Below are the code and all the weights of a small trained network. Each question names an input and a class and asks about switching units off, where a switched-off unit gives its printed mean instead of its output.

import numpy as np


def w(rows, s, z=0):
    codes = np.array(rows[::2]) - 128.0
    scale = np.full(codes.shape[1], s)
    scale[-1] = z or s
    return codes * scale


def f(y):
    return np.maximum(y, 0)


def log_softmax(a):
    a = a - a.max(-1, keepdims=True)
    return a - np.log(np.exp(a).sum(-1, keepdims=True))


def net(x, mask):
    res = np.array(x, float).reshape(1, 5) / 4 @ E
    y = f(res @ A[0][:, :-1].T + A[0][:, -1])
    res = res + np.where(mask, y, B[0][:, -1]) @ B[0][:, :-1]
    return log_softmax(res[-1] @ U[:, :-1].T + U[:, -1])


A, B = {}, {}
E = w([
[59,192,26,96,194,21,161],'x0',
[79,159,169,95,176,245,93],'x1',
[134,46,200,82,196,165,182],'x2',
[186,142,85,110,185,100,71],'x3',
[233,222,210,26,207,92,208],'x4',
],0.012)
A[0] = w([
[52,133,29,74,170,149,10,112],'neuron 1',
[75,73,156,214,153,117,136,84],'neuron 2',
[94,211,97,44,170,24,253,141],'neuron 3',
[147,180,40,151,95,20,98,168],'neuron 4',
[109,56,122,215,140,248,137,253],'neuron 5',
[136,88,255,164,146,252,125,207],'neuron 6',
],0.0084,0.004)
B[0] = w([
[111,123,93,152,176,174,92,214],'neuron 1',
[166,113,136,102,121,78,98,175],'neuron 2',
[93,213,72,108,116,113,187,248],'neuron 3',
[132,123,134,253,111,94,183,231],'neuron 4',
[48,108,156,90,129,78,66,240],'neuron 5',
[135,141,188,104,107,172,71,255],'neuron 6',
],0.014,0.017)
U = w([
[78,177,49,128,149,110,176,87],'0',
[83,117,203,88,88,189,97,129],'1',
[250,199,172,57,178,179,124,254],'2',
[86,62,117,90,105,84,104,147],'3',
[158,116,78,234,69,112,118,101],'4',
[79,115,83,147,219,175,63,68],'5',
],0.013,0.0047)

Each question gives the input, the list of numbers given to net, and the class t.
The units are the neurons (one row each of A and B). Each row of codes is followed by its name. A weight is (code - 128) times the scale printed after its matrix; where a second scale follows, it is the last column's (A, B and U).
mask holds one flag per neuron, in row order. A switched-off neuron (its flag False) gives its mean, the last column of its row in B, instead of its output. The means were averaged over made-up inputs and are rounded, as every weight is.
A unit's drop is (log p(t) with every unit on - log p(t) with that unit switched off) / (log p(t) with every unit on - log p(t) with every unit switched off).
The circuit of an input: a set's keep is (log p(t) with only the set's units on - log p(t) with every unit switched off) / (log p(t) with every unit on - log p(t) with every unit switched off). Starting from all 6 units, units are removed one at a time, each time the one whose removal leaves the highest keep (on an exact tie, the one counted first), for as long as the keep stays at least 0.8.
units of the circuit, in order: the units of the circuit, biggest drop first
unit that matters most: the unit with the biggest drop
k most important neurons: the k neurons with the biggest drops, biggest first
drop of u: that unit's drop, to one decimal
input [-7,-4,-8,2,7], class 4: unit that matters most => neuron 6
input [1,-1,8,2,-5], class 3: units of the circuit, in order => [neuron 2; neuron 5]
input [8,-3,-1,-2,-5], class 4: 2 most important neurons => [neuron 4; neuron 5]
input [0,-2,3,7,2], class 0: 2 most important neurons => [neuron 6; neuron 2]
input [2,5,-8,-5,0], class 4: units of the circuit, in order => [neuron 3; neuron 5]
input [-1,8,-2,2,3], class 2: 2 most important neurons => [neuron 5; neuron 4]
input [-4,-2,0,-7,-8], class 1: 2 most important neurons => [neuron 6; neuron 4]
input [-1,0,0,-1,-5], class 3: 3 most important neurons => [neuron 6; neuron 5; neuron 2]
input [1,-2,3,5,6], class 0: 2 most important neurons => [neuron 3; neuron 6]
input [0,3,-3,-1,7], class 0: 3 most important neurons => [neuron 3; neuron 6; neuron 2]
input [6,3,-5,-1,-4], class 4: 3 most important neurons => [neuron 4; neuron 5; neuron 3]
input [4,-3,-1,2,-5], class 4: drop of neuron 1 => 0.0
input [4,1,-3,7,-5], class 4: drop of neuron 4 => 2.7
input [-7,-7,2,6,-6], class 3: drop of neuron 5 => 0.1
input [0,-4,1,5,5], class 0: drop of neuron 6 => 0.1
input [-7,1,-2,7,-6], class 1: units of the circuit, in order => [neuron 6]
